W =
[[102 114 132 143 136 124]
 [111 154 107 100 143 134]
 [128 129 137 141 109 104]
 [133 145 120 132 123 155]
 [139 147 138 155 106 150]
 [110 135 126 115 139 127]
 [127 110 122 121 150 146]
 [119 149 152 156 108 130]]
Rows and columns are counted from 0.
row 0 col 0	102
row 2 col 5	104
row 7 col 3	156
row 5 col 0	110
row 3 col 5	155
row 4 col 3	155
row 7 col 2	152
row 0 col 2	132
row 4 col 0	139
row 2 col 3	141
row 5 col 1	135
row 2 col 1	129
row 0 col 1	114
row 0 col 4	136
row 3 col 4	123
row 6 col 1	110
row 3 col 0	133

X =
[[120 131 111 111 131 125 121 133 112 131 115]
 [132 123 116 125 131 124 134 129 118 118 117]
 [117 138 109 111 132 127 119 129 117 140 119]
 [117 127 135 134 123 133 130 122 142 129 124]
 [130 117 140 137 124 133 130 117 131 123 144]
 [122 129 128 116 121 126 122 134 122 127 123]
 [134 121 132 131 117 130 135 118 131 122 150]
 [119 130 115 123 122 130 132 121 132 131 130]
 [119 133 116 127 127 132 132 122 136 133 115]
 [126 115 137 136 132 131 128 128 124 119 118]
 [137 125 122 124 126 123 134 136 121 116 115]
 [144 124 125 126 121 114 141 135 120 109 126]
 [105 128 138 134 138 136 116 124 134 139 111]]
X[0, 0] = 120
X[5, 8] = 122
X[4, 6] = 130
X[:, 7] = [133, 129, 129, 122, 117, 134, 118, 121, 122, 128, 136, 135, 124]
X[4, 10] = 144
X[11, 5] = 114
X[:, 10] = [115, 117, 119, 124, 144, 123, 150, 130, 115, 118, 115, 126, 111]
X[2, 9] = 140
X[9, 7] = 128
X[9] = [126, 115, 137, 136, 132, 131, 128, 128, 124, 119, 118]
X[1, 4] = 131
X[5, 5] = 126
X[8] = [119, 133, 116, 127, 127, 132, 132, 122, 136, 133, 115]
X[6] = [134, 121, 132, 131, 117, 130, 135, 118, 131, 122, 150]
X[1, 8] = 118
X[12, 4] = 138
X[0] = [120, 131, 111, 111, 131, 125, 121, 133, 112, 131, 115]
X[7] = [119, 130, 115, 123, 122, 130, 132, 121, 132, 131, 130]
X[12] = [105, 128, 138, 134, 138, 136, 116, 124, 134, 139, 111]
X[4, 0] = 130
X[6, 9] = 122
X[7, 6] = 132
X[11] = [144, 124, 125, 126, 121, 114, 141, 135, 120, 109, 126]
X[:, 5] = [125, 124, 127, 133, 133, 126, 130, 130, 132, 131, 123, 114, 136]
X[:, 9] = [131, 118, 140, 129, 123, 127, 122, 131, 133, 119, 116, 109, 139]
X[7, 8] = 132
X[0, 10] = 115
X[9, 4] = 132
X[:, 2] = [111, 116, 109, 135, 140, 128, 132, 115, 116, 137, 122, 125, 138]
X[:, 0] = [120, 132, 117, 117, 130, 122, 134, 119, 119, 126, 137, 144, 105]
X[:, 8] = [112, 118, 117, 142, 131, 122, 131, 132, 136, 124, 121, 120, 134]
X[:, 6] = [121, 134, 119, 130, 130, 122, 135, 132, 132, 128, 134, 141, 116]
X[:, 3] = [111, 125, 111, 134, 137, 116, 131, 123, 127, 136, 124, 126, 134]
X[5] = [122, 129, 128, 116, 121, 126, 122, 134, 122, 127, 123]

A =
[[135 124 122 122 136]
 [110 127 132 129 131]
 [110 145 126 137 149]
 [134 128 105 119 141]
 [121 121 132 139 120]
 [137 134 106 127 128]
 [140 124 118 116 133]
 [132 110 147 109 142]
 [144 129 119 129 136]
 [113 120 136 125 113]
 [149 121 131 124 127]
 [120 122 127 118 136]
 [121 122 118 120 144]
 [109 139 144 130 115]
 [139 151 120 145 120]
 [125 113 145 128 123]]
Indices start at 0.
(0, 0)	135
(7, 0)	132
(3, 3)	119
(1, 2)	132
(3, 0)	134
(11, 1)	122
(2, 4)	149
(10, 1)	121
(12, 2)	118
(11, 0)	120
(10, 3)	124
(7, 1)	110
(2, 0)	110
(11, 2)	127
(15, 4)	123
(7, 4)	142
(5, 3)	127
(13, 4)	115
(8, 3)	129
(15, 3)	128
(1, 4)	131
(12, 0)	121
(13, 0)	109
(6, 1)	124
(2, 2)	126
(10, 4)	127
(10, 0)	149

m = 134,135,124,114,122,125,140,123,123,152,133,130,122,151,146
m[0] = 134
m[10] = 133
m[12] = 122
m[8] = 123
m[3] = 114

a =
[[127 143 120 136 116 140 121 127 128]
 [124 145 127 156 130 136 119 123 132]
 [145 133 128 117 103 132 138 146 128]
 [116 135 112 141 116 136 119 123 136]
 [120 136 128 146 134 133 120 120 134]
 [125 120 122 125 136 114 138 137 132]
 [111 105 146 120 141 111 103 112 107]
 [111  98 114 108 139 100 134 133 128]
 [141 125 127 117 122 123 140 143 126]
 [118 140 120 150 144 127 128 129 140]
 [125 132 126 134 123 128 124 133 130]
 [137 136 126 121 125 133 135 138 128]
 [117 101 104 106 127 108 146 144 140]
 [112 116 106 123 132 115 138 138 145]]
a[0,0]: 127
a[8]: [141, 125, 127, 117, 122, 123, 140, 143, 126]
a[:, 3]: [136, 156, 117, 141, 146, 125, 120, 108, 117, 150, 134, 121, 106, 123]
a[8,2]: 127
a[11,4]: 125
a[2,0]: 145
a[3,3]: 141
a[6]: [111, 105, 146, 120, 141, 111, 103, 112, 107]
a[13,2]: 106
a[7,6]: 134
a[:, 6]: [121, 119, 138, 119, 120, 138, 103, 134, 140, 128, 124, 135, 146, 138]
a[10,1]: 132
a[0,3]: 136
a[12,2]: 104
a[:, 4]: [116, 130, 103, 116, 134, 136, 141, 139, 122, 144, 123, 125, 127, 132]
a[7,1]: 98
a[1,0]: 124
a[6,2]: 146
a[7,0]: 111
a[6,6]: 103
a[12,0]: 117
a[13,0]: 112
a[13,5]: 115
a[11]: [137, 136, 126, 121, 125, 133, 135, 138, 128]
a[10]: [125, 132, 126, 134, 123, 128, 124, 133, 130]
a[9,0]: 118
a[2,5]: 132
a[9,1]: 140
a[2,4]: 103
a[13,4]: 132
a[1,8]: 132
a[2,6]: 138
a[9,4]: 144
a[11,8]: 128
a[3,1]: 135
a[1,2]: 127
